Look-ups in named tables: a row name and a column name give one cell, copied from the table.

Gasu.csv
,Zuzonik,Bim,Tor,Vom
Vakire,70362,46296,14761,39625
Fevolip,1159,13461,43263,2269
Dovuk,55393,34305,10924,30752
Kaz,60052,39633,5702,9960
Pero,34430,34548,32332,70665
Dut,58787,44629,24618,61346
Giv,4231,51656,75917,60403
Pesude,69738,36390,5275,90241

Pero, Zuzonik => 34430
Vakire, Zuzonik => 70362
Vakire, Bim => 46296
Dovuk, Bim => 34305
Vakire, Vom => 39625
Pero, Tor => 32332
Fevolip, Vom => 2269
Row with the largest Zuzonik: Vakire

Dap
           Nune  Megudu  Debobin   Sisiz
Keliter  -83796  -92311   -86691  -73406
Surised   22767    4935    -6372   -7977
Gimogud  -38646  -12458    13731   32982
Pak       57911   49997    38953   10192
Zuz      -13149   -1635    -3646  -15401
Fumila   -18298  -25262   -17968    1588
Nekopu    59355   49547    28749    2762
Poroka   -71263  -47785   -31075  -23016
Zutope    13456   -3478   -12685  -10073
Kot      -70937  -50809   -33230  -25237
Tedok    -31110  -15192    -5174   -4708
Pemed    -36272  -20395    -9665  -12098
Rotubi   -48360  -66008   -75347  -73511

Sisiz of Zutope is -10073
Sisiz of Gimogud is 32982
Megudu of Pemed is -20395
Debobin of Pemed is -9665
Nune of Keliter is -83796
Megudu of Tedok is -15192
Sisiz of Fumila is 1588
Debobin of Kot is -33230
Debobin of Surised is -6372
Sisiz of Keliter is -73406
Sisiz of Kot is -25237
Debobin of Pak is 38953
Debobin of Zutope is -12685
Nune of Poroka is -71263
Sisiz of Pemed is -12098
Megudu of Rotubi is -66008
Sisiz of Surised is -7977

Goz =
columns: Met, Sataget, Tek, Rafafo, Tuk
Todak: [-3.5, 2.1, 1.2, 1.1, -5.7]
Leb: [0.1, 1.4, 1.5, -0.7, -7.0]
Rir: [1.4, 2.2, -5.9, -4.0, 1.4]
Sutifev: [1.6, 1.4, -4.1, -4.8, 1.4]
Valafe: [0.1, 9.8, -1.2, 1.7, 1.4]
Neb: [-0.2, 9.8, -1.9, 1.6, 1.4]
Nalu: [-0.9, 1.3, 1.5, -1.0, -6.9]
Tubo: [1.4, 2.0, -6.1, -2.6, 1.3]
Letub: [1.6, 2.1, -3.2, -5.3, 0.8]
Vovika: [-2.7, 1.3, 1.2, 0.9, -6.2]
Fofudak: [-5.1, 3.9, 1.3, 1.7, -0.2]
Seg: [0.2, 9.9, -1.9, 1.1, 1.0]

Sataget of Letub = 2.1
Sataget of Seg = 9.9
Tek of Leb = 1.5
Tek of Neb = -1.9
Met of Nalu = -0.9
Rafafo of Fofudak = 1.7
Met of Valafe = 0.1
Sataget of Todak = 2.1
Tek of Vovika = 1.2
Rafafo of Seg = 1.1
Tek of Fofudak = 1.3
Rafafo of Letub = -5.3
Sataget of Valafe = 9.8
Sataget of Leb = 1.4
Sataget of Neb = 9.8
Met of Sutifev = 1.6
Tuk of Neb = 1.4
Rafafo of Leb = -0.7
Sataget of Fofudak = 3.9
Met of Vovika = -2.7

Table Merug
         Negipod   Rad   Zof  Nera  Podopu  Tupo  Felolaf
Dob           59   -65   353    39     724  -182     -413
Bog           69   132   436   202     624  -226     -375
Kolupa        81   257   296   243     663  -338     -371
Raso         141   688   394   365     554  -301       26
Lafuvu        87  -376   253    82     596   -10     -393
Puligof      139  -644    -4  -225      78   474      -65
Vof          260  -397  -128   -32    -227   522      285
Bosiset      153   861    31   350    -141   185      561
Kop          154  -505   123   -63     -79   449       -2
Puguz         86   899   159   381     143   -69      388

What is the Tupo of Puguz in Merug? -69
What is the Tupo of Lafuvu in Merug? -10
What is the Felolaf of Raso in Merug? 26
What is the Tupo of Puligof in Merug? 474
What is the Negipod of Kop in Merug? 154
What is the Podopu of Vof in Merug? -227
What is the Podopu of Dob in Merug? 724
What is the Tupo of Kolupa in Merug? -338
What is the Tupo of Vof in Merug? 522
What is the Felolaf of Puligof in Merug? -65
What is the Zof of Kop in Merug? 123
What is the Negipod of Bosiset in Merug? 153
What is the Podopu of Raso in Merug? 554
What is the Tupo of Bog in Merug? -226
What is the Tupo of Kop in Merug? 449
What is the Felolaf of Bosiset in Merug? 561
What is the Rad of Raso in Merug? 688
What is the Rad of Bosiset in Merug? 861
What is the Nera of Puguz in Merug? 381
What is the Nera of Lafuvu in Merug? 82
Which row has the largest Felolaf? Bosiset

Table Mib
|  | Sesos | Bafased | Duseti | Dufo | Volunu | Negen | Guku |
|---|---|---|---|---|---|---|---|
| Gibez | 3.720 | 3.055 | 6.360 | 1.059 | 5.063 | 0.531 | 1.807 |
| Gim | 2.587 | 1.099 | 0.882 | 3.184 | 1.408 | 7.688 | 1.936 |
| Susikoz | 2.061 | 1.305 | 1.988 | 1.578 | 1.850 | 2.858 | 3.018 |

Dufo of Gibez: 1.059
Bafased of Susikoz: 1.305
Sesos of Gibez: 3.720
Dufo of Gim: 3.184
Duseti of Gibez: 6.360
Dufo of Susikoz: 1.578
Duseti of Gim: 0.882
Negen of Gim: 7.688
Sesos of Gim: 2.587
Guku of Gim: 1.936
Volunu of Gim: 1.408
Sesos of Susikoz: 2.061
Bafased of Gibez: 3.055
Volunu of Gibez: 5.063
Bafased of Gim: 1.099
Guku of Gibez: 1.807

Litop
fields: Dazavu, Muzu, Virof, Suf, Tipago, Ger, Sufo
Luk: [95, 171, 134, 112, 232, 18, 154]
Samigot: [162, 41, 143, 146, 187, 88, 177]
Ganu: [169, 142, 134, 114, 114, 145, 151]
Lumos: [184, 121, 149, 151, 202, 147, 182]
Dipib: [164, 100, 143, 137, 245, 122, 180]
Gif: [125, 116, 170, 107, 248, 140, 132]
Nalete: [194, 174, 161, 112, 108, 62, 206]
Gub: [89, 134, 124, 136, 119, 50, 116]
Panasug: [168, 107, 128, 125, 173, 76, 108]

Nalete, Suf => 112
Samigot, Dazavu => 162
Dipib, Dazavu => 164
Gif, Dazavu => 125
Samigot, Ger => 88
Gif, Suf => 107
Dipib, Ger => 122
Nalete, Virof => 161
Luk, Tipago => 232
Gif, Virof => 170
Ganu, Tipago => 114
Ganu, Virof => 134
Dipib, Muzu => 100
Luk, Sufo => 154

Fodu =
|  | Sugof | Retodu | Zagi |
|---|---|---|---|
| Tuk | 84 | 111 | 159 |
| Vamobak | 127 | 140 | 154 |
| Zema | 89 | 180 | 152 |
| Gumi | 91 | 170 | 120 |
| Zulatu | 143 | 185 | 93 |
| Pir | 183 | 95 | 53 |
| Sozana | 214 | 57 | 77 |

Tuk, Sugof: 84
Pir, Sugof: 183
Zulatu, Retodu: 185
Sozana, Retodu: 57
Gumi, Sugof: 91
Zema, Zagi: 152
Vamobak, Sugof: 127
Vamobak, Retodu: 140
Pir, Zagi: 53
Pir, Retodu: 95
Gumi, Zagi: 120
Zema, Sugof: 89
Sozana, Sugof: 214
Zulatu, Sugof: 143
Which row has the largest Sugof? Sozana

Gam =
	Rimegot	Zifa	Tes
Valen	108	111	109
Rali	184	103	104
Zusula	80	142	57
Vider	65	146	42
Vafe	106	102	107
Fovu	111	111	105
Pas	57	118	106
Niretus	107	105	108
Vot	26	113	43
Gab	109	116	108
Fom	110	110	106
Firime	157	233	82
Duvapu	89	97	143

Vider, Zifa: 146
Fom, Tes: 106
Vot, Tes: 43
Duvapu, Tes: 143
Valen, Zifa: 111
Vafe, Rimegot: 106
Niretus, Zifa: 105
Rali, Zifa: 103
Gab, Tes: 108
Firime, Rimegot: 157

Nolu
columns: Rebunik, Tiked, Piz, Vug, Sot, Rufa, Bul
Fep: [392, 505, 766, 374, 227, 545, 140]
Voru: [418, 225, 529, 300, 398, 219, 857]
Zer: [587, 614, 409, 353, 380, 452, 527]
Buduni: [375, 488, 651, 385, 310, 460, 286]
Kegogav: [471, 522, 343, 438, 473, 347, 480]

What is the Tiked of Kegogav in Nolu?
522
What is the Piz of Buduni in Nolu?
651
What is the Rebunik of Voru in Nolu?
418
What is the Sot of Kegogav in Nolu?
473
What is the Rufa of Buduni in Nolu?
460
What is the Bul of Zer in Nolu?
527
What is the Vug of Fep in Nolu?
374
What is the Tiked of Fep in Nolu?
505
What is the Rebunik of Fep in Nolu?
392
What is the Bul of Buduni in Nolu?
286
What is the Rufa of Fep in Nolu?
545
What is the Bul of Voru in Nolu?
857
Row with the largest Rufa: Fep

